How the objects are linked:
mep: +>mel, $>lev, ^>kiz, ~>zov, !>bam, §>bim
doz: +>rir, $>vap, ^>vug, ~>mif, !>ked, §>sok
mek: +>zav, $>gud, ^>zad, ~>kis, !>lok, §>kag
gor: +>gul, $>ser, ^>kis, ~>rit, !>lev, §>loz
vos: +>zov, $>kes, ^>fof, ~>sed, !>sif, §>gul
dak: +>ral, $>mek, ^>boz, ~>lok, !>sis, §>zad
lok: +>dob, $>kis, ^>dak, ~>bim, !>kiz, §>mek
dar: +>ziv, $>doz, ^>kur, ~>ked, !>lam, §>vug
gul: +>lev, $>pav, ^>zaz, ~>kes, !>vos, §>gid
tor: +>zad, $>zed, ^>vul, ~>pep, !>dum, §>rut
ger: +>boz, $>tor, ^>nem, ~>dum, !>vom, §>vul
miz: +>sed, $>gem, ^>lev, ~>kog, !>gel, §>rit
zad: +>dum, $>kag, ^>duk, ~>mek, !>dak, §>gaf
dup: +>pof, $>duk, ^>suz, ~>boz, !>sos, §>zot
kes: +>miz, $>fip, ^>gul, ~>bas, !>sed, §>pav
bim: +>fof, $>gor, ^>lok, ~>lev, !>mep, §>kis
mel: +>bam, $>vos, ^>mez, ~>sif, !>nud, §>fof
lov: +>kur, $>veb, ^>zal, ~>zul, !>sus, §>zoz
lis: +>muz, $>siz, ^>bup, ~>kur, !>roz, §>gel
vov: +>vul, $>ler, ^>rir, ~>gaf, !>duk, §>nub
pof: +>sos, $>ger, ^>soz, ~>vom, !>gud, §>nem
ral: +>sis, $>zav, ^>vom, ~>dob, !>ser, §>dum
kiz: +>mez, $>bim, ^>sis, ~>mep, !>fip, §>lok
ziv: +>lam, $>rir, ^>sus, ~>zot, !>suz, §>zul
zoz: +>siz, $>dud, ^>sed, ~>veb, !>lov, §>bas
muz: +>roz, $>lov, ^>tas, ~>sus, !>vap, §>zal
gel: +>zal, $>kog, ^>zov, ~>siz, !>lis, §>miz
suz: +>soz, $>zot, ^>sul, ~>dup, !>zed, §>ziv
nud: +>dud, $>sif, ^>gem, ~>tas, !>tez, §>mel
sus: +>tik, $>zul, ^>muz, ~>ziv, !>sul, §>lov
zot: +>nem, $>vov, ^>ziv, ~>duk, !>dup, §>rir
kag: +>pep, $>pof, ^>gaf, ~>gud, !>mek, §>soz
roz: +>vap, $>kur, ^>lun, ~>tik, !>nub, §>lis
rit: +>kes, $>mez, ^>gor, ~>gem, !>miz, §>ser
nub: +>mif, $>tik, ^>nis, ~>ler, !>vov, §>roz
tez: +>veb, $>tas, ^>kog, ~>sok, !>vug, §>nud
dum: +>dak, $>pep, ^>ger, ~>zav, !>ral, §>tor
zul: +>dar, $>nis, ^>lov, ~>rir, !>ziv, §>veb
loz: +>gid, $>ral, ^>gud, ~>ser, !>gor, §>vom
lun: +>sok, $>lis, ^>dud, ~>roz, !>nis, §>bup
sos: +>gud, $>boz, ^>zed, ~>gof, !>buz, §>dup
rir: +>ked, $>nub, ^>zul, ~>vov, !>zot, §>nis
tik: +>sul, $>dar, ^>roz, ~>lam, !>ler, §>kur
sis: +>ser, $>lok, ^>gof, ~>kiz, !>pav, §>dak
nis: +>doz, $>roz, ^>veb, ~>nub, !>rir, §>lun
sif: +>bup, $>sed, ^>mel, ~>zal, !>tas, §>vos
zal: +>lis, $>zoz, ^>sif, ~>lov, !>muz, §>sed
gem: +>bas, $>mel, ^>rit, ~>nud, !>kog, §>mez
siz: +>lov, $>tez, ^>gel, ~>vug, !>kur, §>kog
dob: +>kiz, $>zaz, ^>ral, ~>fof, !>mez, §>zav
bas: +>kog, $>bam, ^>kes, ~>dud, !>zoz, §>fip
fof: +>mep, $>gul, ^>dob, ~>vos, !>mel, §>zaz
mif: +>vov, $>sul, ^>doz, ~>rut, !>vul, §>vap
gid: +>gor, $>sis, ^>buz, ~>pav, !>gul, §>gof
dud: +>tez, $>bup, ^>bas, ~>lun, !>veb, §>bam
vap: +>nub, $>sus, ^>sok, ~>sul, !>mif, §>muz
kog: +>zoz, $>nud, ^>miz, ~>tez, !>siz, §>gem
lam: +>suz, $>ked, ^>tik, ~>nem, !>soz, §>dar
sul: +>ler, $>ziv, ^>vap, ~>suz, !>rut, §>sus
bup: +>tas, $>gel, ^>bam, ~>lis, !>lun, §>zov
bam: +>nud, $>zov, ^>fip, ~>bup, !>dud, §>mep
rut: +>gaf, $>suz, ^>mif, ~>zed, !>tor, §>sul
mez: +>fip, $>fof, ^>ser, ~>mel, !>gem, §>dob
pav: +>rit, $>kiz, ^>gid, ~>fip, !>kes, §>sis
zav: +>lok, $>buz, ^>dum, ~>zaz, !>dob, §>pep
tas: +>lun, $>zal, ^>nud, ~>muz, !>sok, §>sif
ler: +>rut, $>lam, ^>nub, ~>soz, !>gaf, §>tik
fip: +>gem, $>mep, ^>pav, ~>bam, !>bas, §>kiz
zov: +>sif, $>miz, ^>mep, ~>gel, !>bup, §>lev
gud: +>buz, $>vom, ^>kag, ~>loz, !>kis, §>pof
nem: +>dup, $>vul, ^>lam, ~>ger, !>pof, §>ked
buz: +>kis, $>gof, ^>pep, ~>gid, !>zaz, §>sos
zaz: +>bim, $>gid, ^>zav, ~>gul, !>fof, §>buz
sed: +>gel, $>bas, ^>vos, ~>zoz, !>zal, §>kes
ser: +>pav, $>dob, ^>loz, ~>mez, !>rit, §>ral
lev: +>vos, $>rit, ^>bim, ~>miz, !>zov, §>gor
gaf: +>tor, $>soz, ^>vov, ~>kag, !>zad, §>ler
pep: +>mek, $>sos, ^>tor, ~>buz, !>zav, §>zed
vug: +>zul, $>sok, ^>siz, ~>doz, !>dar, §>tez
vom: +>gof, $>dum, ^>pof, ~>ral, !>loz, §>ger
zed: +>kag, $>dup, ^>rut, ~>sos, !>pep, §>suz
vul: +>duk, $>rut, ^>ked, ~>tor, !>ger, §>mif
ked: +>zot, $>mif, ^>dar, ~>vul, !>nem, §>doz
kis: +>zaz, $>loz, ^>mek, ~>gor, !>bim, §>gud
kur: +>sus, $>vug, ^>lis, ~>dar, !>tik, §>siz
veb: +>vug, $>lun, ^>zoz, ~>nis, !>zul, §>dud
soz: +>zed, $>nem, ^>ler, ~>pof, !>kag, §>lam
sok: +>nis, $>muz, ^>tez, ~>vap, !>doz, §>tas
duk: +>ger, $>gaf, ^>zot, ~>zad, !>boz, §>vov
gof: +>loz, $>dak, ^>sos, ~>sis, !>gid, §>boz
boz: +>vom, $>zad, ^>dup, ~>dak, !>gof, §>duk

The rows follow the links: the fewer symbols apart two objects are, the more alike their rows tend to be.

Each row is also shifted at random along 5 hidden directions that mean nothing.

Some objects, each with a row of numbers:
tas: -7 -12 34 5 23 32 -21 -5 -5 0 39 -24 -27 -4 -71 -25 6 -11 -49 2 2 -32 14 67 -9 16 -46 -45 23 -18
zal: 25 24 -45 2 -4 -3 -44 14 -49 -1 -20 -25 14 -25 47 29 -7 9 22 30 -32 -1 -28 -5 5 -18 24 -34 5 -9
mep: -5 -29 23 -13 47 38 16 -18 26 -3 43 3 16 26 -41 9 20 -14 -26 -24 -31 -11 -64 -72 -41 -63 -28 -14 -6 35
sed: -28 3 -33 9 12 12 -16 21 -32 -2 -32 -16 0 -6 31 27 17 -12 14 27 -2 -9 -10 7 -17 -2 4 -43 8 -21
duk: -7 2 8 0 -23 -23 23 -10 20 3 -10 12 -6 -5 -12 -2 -14 8 6 -10 42 5 31 -8 17 22 -3 33 3 9
sos: -7 -8 -2 5 -24 -23 -31 16 26 6 -51 25 -41 5 -7 22 10 -4 35 -4 107 -5 58 -7 7 50 0 28 16 3
lov: -26 1 -1 2 4 5 -74 -2 -10 5 4 -30 -38 -29 -66 31 -8 2 -13 12 64 -38 14 0 4 9 -39 -40 43 10
nud: 17 -7 -2 8 29 28 107 -12 -9 -7 15 -19 35 5 3 -3 11 -17 -36 7 -50 -2 -31 -4 -26 -26 -29 -34 -8 -15
tez: -2 -5 15 1 18 21 -23 -8 -6 1 25 -26 -17 -13 -58 5 0 -5 -33 6 16 -32 -1 16 -7 -2 -41 -40 26 -1
nis: -59 14 -9 9 -6 -4 17 -8 -20 -1 3 -28 2 -29 -15 7 -19 6 -17 17 8 -14 15 22 14 11 -20 -24 18 -12
mez: 5 -10 -3 8 12 19 -31 36 -18 0 -18 13 -14 27 44 -26 33 -18 16 11 -33 7 10 75 -17 22 27 -18 -16 -41
zad: -18 -2 8 -5 -15 -19 0 -4 24 3 -5 21 -4 7 2 -3 -5 7 15 -17 22 13 12 -22 9 6 12 39 -8 17
mek: 31 -1 -7 1 -15 -16 2 15 10 1 -27 30 -2 20 45 -12 9 -2 31 -7 4 23 18 10 5 18 35 37 -21 -7
sus: 2 34 -41 14 -35 -28 -25 18 -42 1 -43 -23 -8 -41 36 18 -21 12 21 37 27 -2 38 45 30 39 14 -16 18 -28
zul: 11 19 -24 2 -14 -16 2 -15 -13 -2 -7 -26 10 -40 -18 40 -27 14 -2 14 32 -14 -4 -48 14 -10 -18 -13 24 19
lis: -47 5 -1 11 12 18 55 -8 -22 -5 15 -29 12 -14 -13 -7 -4 -7 -36 18 -25 -13 0 37 -5 2 -29 -39 9 -22
kes: -27 -24 5 13 28 29 39 16 4 -3 -19 0 -11 20 -8 4 38 -31 -12 10 22 -13 10 26 -34 15 -27 -35 4 -26
vov: -20 14 11 1 -29 -20 -40 1 -3 4 7 -2 -22 -17 -17 -24 -22 16 -3 0 23 -2 43 56 33 40 5 17 12 -9
bim: -123 -14 -17 0 12 11 -80 34 -5 4 -36 14 -27 18 26 19 35 -16 39 8 24 -4 -5 -1 -21 6 20 -15 0 -5
veb: -36 16 -25 9 2 3 49 -7 -27 -5 -4 -30 23 -26 7 20 -11 0 -15 23 -17 -7 -11 -5 1 -9 -17 -33 10 -10
mif: 27 18 32 -11 -11 -6 11 -30 -4 -2 70 -9 26 -10 -19 -53 -42 27 -37 -17 -84 14 -18 28 30 -22 9 24 -14 9
sok: 13 10 -2 13 -7 0 -19 9 -23 3 -9 -26 -28 -25 -25 -2 -7 -2 -16 23 37 -22 46 74 15 45 -23 -34 28 -32
dob: -2 -19 11 0 11 12 -41 22 11 2 -10 24 -22 31 10 -14 30 -15 16 -8 5 4 4 22 -18 11 15 5 -11 -10
zoz: -42 -3 -12 15 17 19 81 -2 -15 -5 -11 -26 12 -8 -8 13 10 -19 -29 22 5 -16 4 16 -18 5 -37 -45 12 -24
kog: 49 -7 -6 -6 22 18 -51 -2 -5 1 5 -19 -11 -11 -38 38 6 -3 -5 7 25 -26 -28 -45 -17 -27 -27 -38 22 19
roz: -15 29 -32 12 -18 -13 46 1 -43 -4 -14 -28 26 -31 42 1 -22 10 -4 30 -38 6 5 35 20 9 9 -19 0 -28
vul: -33 2 16 -5 -14 -18 47 -29 29 0 15 2 8 -11 -37 5 -24 12 -15 -18 31 0 9 -43 14 -3 -21 31 7 28
rut: 78 16 0 -2 -32 -31 1 -11 8 2 -2 5 -1 -16 2 -4 -27 18 9 -6 20 10 24 -3 31 16 10 36 2 10
dak: 12 -14 10 -8 -1 -8 9 -3 29 0 -4 27 3 21 8 0 8 -1 16 -21 11 15 -7 -40 -5 -9 12 36 -15 19

The symbols that take the first to the second take the third to the fourth, perhaps in another order. What is the fourth?
Answers are names.
-46 8 5 5 1 2 74 -26 -5 -3 25 -27 21 -23 -32 0 -23 4 -40 4 -11 -9 -3 -3 8 -8 -35 -16 12 1
: -12 23 -14 5 -22 -20 24 -11 -15 0 -2 -18 11 -31 0 7 -28 14 -6 11 6 0 13 3 25 8 -4 2 10 -2
:: 44 -20 26 -2 15 18 0 12 16 -1 12 27 -4 39 13 -40 26 -13 0 -17 -34 13 -2 38 -15 4 16 14 -25 -14
: pav

40 14 17 -10 4 7 -6 -27 -11 -1 56 -26 16 -23 -36 -17 -32 19 -38 -5 -50 -7 -27 0 15 -29 -15 -10 6 15
: 55 -7 -13 3 20 15 27 -6 -1 -2 -8 -20 3 -11 -25 39 9 -11 -12 11 29 -21 -17 -45 -20 -17 -37 -38 19 8
:: -23 -14 2 2 27 28 -24 14 -10 -2 1 -5 -9 14 -1 0 27 -18 -3 8 -13 -11 -16 15 -25 -8 -7 -34 2 -12
: zaz

57 15 12 -3 -14 -11 -45 -12 -10 2 28 -19 -14 -27 -39 -12 -30 17 -19 1 8 -12 17 31 28 13 -12 -3 18 4
: 3 21 -19 24 -20 -12 125 -2 -27 -5 -22 -24 24 -23 31 -15 -14 -3 -23 29 -12 5 43 68 19 39 -13 -13 1 -47
:: -43 -13 -22 1 11 6 -36 27 -1 2 -42 14 -14 19 33 28 32 -17 36 7 26 0 -4 -21 -24 0 16 -12 -3 -4
: gor

-9 -11 10 -5 1 -4 39 -5 27 -1 -1 27 13 25 16 -10 9 -2 9 -20 -9 20 -8 -30 -7 -11 12 36 -21 12
: 10 -16 26 -5 3 4 -1 4 26 2 10 30 -7 32 5 -31 14 -6 4 -21 -14 15 5 15 -7 6 15 31 -19 1
:: -29 11 -17 11 1 1 60 -11 -18 -4 -8 -33 12 -27 -12 23 -10 -3 -21 20 16 -14 6 -5 2 2 -33 -32 20 -8
: vug

10 9 -24 9 12 12 28 9 -31 -4 -11 -21 15 -8 27 11 8 -8 -4 24 -29 -2 -16 18 -13 -7 -2 -39 0 -23
: -25 -24 9 7 28 28 9 15 10 0 -9 9 -15 27 -8 -2 37 -27 -4 0 12 -11 2 16 -31 8 -17 -23 -1 -15
:: 41 4 -21 13 12 15 88 2 -21 -7 -15 -22 23 -5 22 9 10 -15 -17 22 -22 -4 -5 13 -15 -2 -18 -36 0 -28
: lev

-43 1 -23 -1 22 18 -17 14 -28 -3 -1 -5 22 10 45 8 18 -8 11 12 -65 6 -50 -12 -21 -38 23 -27 -16 -9
: -44 17 -34 9 5 4 18 7 -40 -3 -16 -28 18 -21 31 20 -1 -2 0 30 -27 -5 -17 5 -3 -11 2 -40 6 -19
:: -45 19 -6 0 -20 -21 6 -17 -3 0 5 -15 4 -30 -18 11 -30 18 -7 3 20 -4 10 -16 23 4 -11 7 15 11
: zed

43 -26 17 1 4 4 -33 17 30 4 -21 29 -36 29 -14 -2 30 -17 18 -14 55 -3 28 8 -15 28 -2 14 1 0
: -40 5 2 -2 -20 -23 35 -14 21 3 -6 8 5 -6 -4 8 -18 11 5 -11 29 8 14 -34 16 6 -2 33 -1 19
:: -64 -14 -12 -4 22 17 -5 12 2 -2 -13 10 9 23 25 18 29 -13 17 -1 -17 5 -35 -42 -29 -29 12 -9 -14 7
: sos

7 -15 -30 7 0 -4 -60 37 6 5 -69 18 -35 12 25 47 37 -19 53 13 82 -8 21 -23 -20 23 11 -11 11 -5
: -15 -27 27 -3 17 17 -67 20 22 5 -3 26 -38 32 -19 -15 32 -16 11 -14 29 -7 15 27 -20 18 3 3 -1 -4
:: 9 -21 6 4 33 30 56 1 5 -4 5 -2 10 21 -3 2 27 -23 -18 1 -17 -6 -22 -8 -33 -19 -23 -26 -6 -9
: lev

72 -4 -13 10 7 7 7 -1 -4 0 -23 -25 -19 -21 -40 42 5 -10 -10 17 72 -30 18 -18 -11 14 -46 -39 33 -1
: -7 23 -19 -3 -9 -11 30 -22 -21 -4 14 -28 32 -33 3 19 -32 17 -13 11 -28 0 -26 -37 16 -30 -5 -8 6 14
:: 30 13 -25 1 4 -2 23 -13 -21 -3 2 -30 23 -28 -4 35 -15 8 -9 15 -8 -9 -28 -44 0 -29 -17 -28 12 12
: dar

-36 -1 12 0 -13 -17 95 -28 31 -3 4 9 19 -1 -14 0 -16 5 -13 -18 21 10 12 -40 9 -1 -17 37 -4 18
: 66 21 -8 1 -29 -28 59 -19 0 -2 0 -3 25 -21 14 -2 -34 19 -3 -1 -7 15 10 -15 29 3 7 29 -4 7
:: 10 7 -4 3 -24 -27 82 -22 18 -2 -11 6 19 -12 4 11 -22 10 -1 -9 28 13 19 -40 17 6 -8 36 -1 14
: mif

-28 1 13 -13 -12 -13 -59 5 11 4 11 26 -7 14 18 -22 -4 12 22 -19 -21 19 -4 2 13 -3 37 39 -17 13
: -27 -4 -19 2 15 12 26 20 -16 -6 -15 14 27 26 72 -10 25 -11 19 6 -71 24 -34 5 -21 -20 39 -3 -34 -19
:: 57 -6 -16 -2 -7 -11 9 14 12 0 -32 28 7 21 49 12 15 -5 37 -6 3 22 -5 -34 -8 -4 33 30 -21 5
: mel

19 17 7 -4 -20 -20 30 -24 5 -1 24 -3 20 -16 -6 -12 -35 22 -12 -11 -19 12 -1 -14 25 -8 3 29 -3 16
: -38 9 8 -3 -18 -19 28 -21 13 0 15 0 10 -12 -15 -7 -26 15 -8 -12 7 6 9 -20 20 -1 -5 27 1 17
:: -33 -20 23 -2 12 10 38 3 27 -1 8 28 4 36 7 -29 20 -14 -3 -20 -17 13 0 9 -14 2 6 24 -23 -3
: lok

-52 3 11 -4 -13 -15 44 -11 17 0 10 18 16 9 11 -20 -13 8 -2 -18 -19 20 4 -11 13 -2 13 40 -18 10
: 0 4 34 -1 -10 -7 77 -30 16 -2 43 0 18 -3 -27 -42 -28 11 -40 -17 -29 8 14 25 21 6 -15 30 -8 2
:: -64 -9 12 1 -12 -13 44 -7 32 0 -9 18 -4 9 -12 0 -1 -2 2 -16 43 5 25 -21 3 16 -10 34 -3 10
: rut

-47 -19 -5 3 11 11 -40 27 6 2 -29 21 -22 24 17 7 35 -19 26 1 25 -2 6 7 -21 11 12 -6 -5 -10
: 38 -19 20 1 19 15 56 3 19 -2 8 27 13 40 25 -33 26 -16 -5 -15 -42 18 -11 15 -20 -5 12 17 -30 -12
:: -18 -11 -16 6 16 16 -40 29 -10 2 -29 6 -17 16 23 14 34 -18 22 13 13 -7 -4 11 -25 6 9 -26 1 -15
: fof

24 31 -23 -4 -13 -10 -18 -10 -41 -2 20 -27 31 -32 29 1 -34 23 -2 16 -67 7 -33 -3 21 -30 22 -11 -3 2
: -20 13 -26 10 1 2 11 1 -29 -2 -15 -31 4 -28 3 30 -5 0 -5 25 8 -14 -4 -6 -1 -3 -15 -38 17 -9
:: 104 -2 -14 7 10 14 -50 29 -25 0 -20 -4 -18 4 23 -3 21 -13 13 20 -4 -7 8 52 -11 18 11 -32 3 -31
: mep

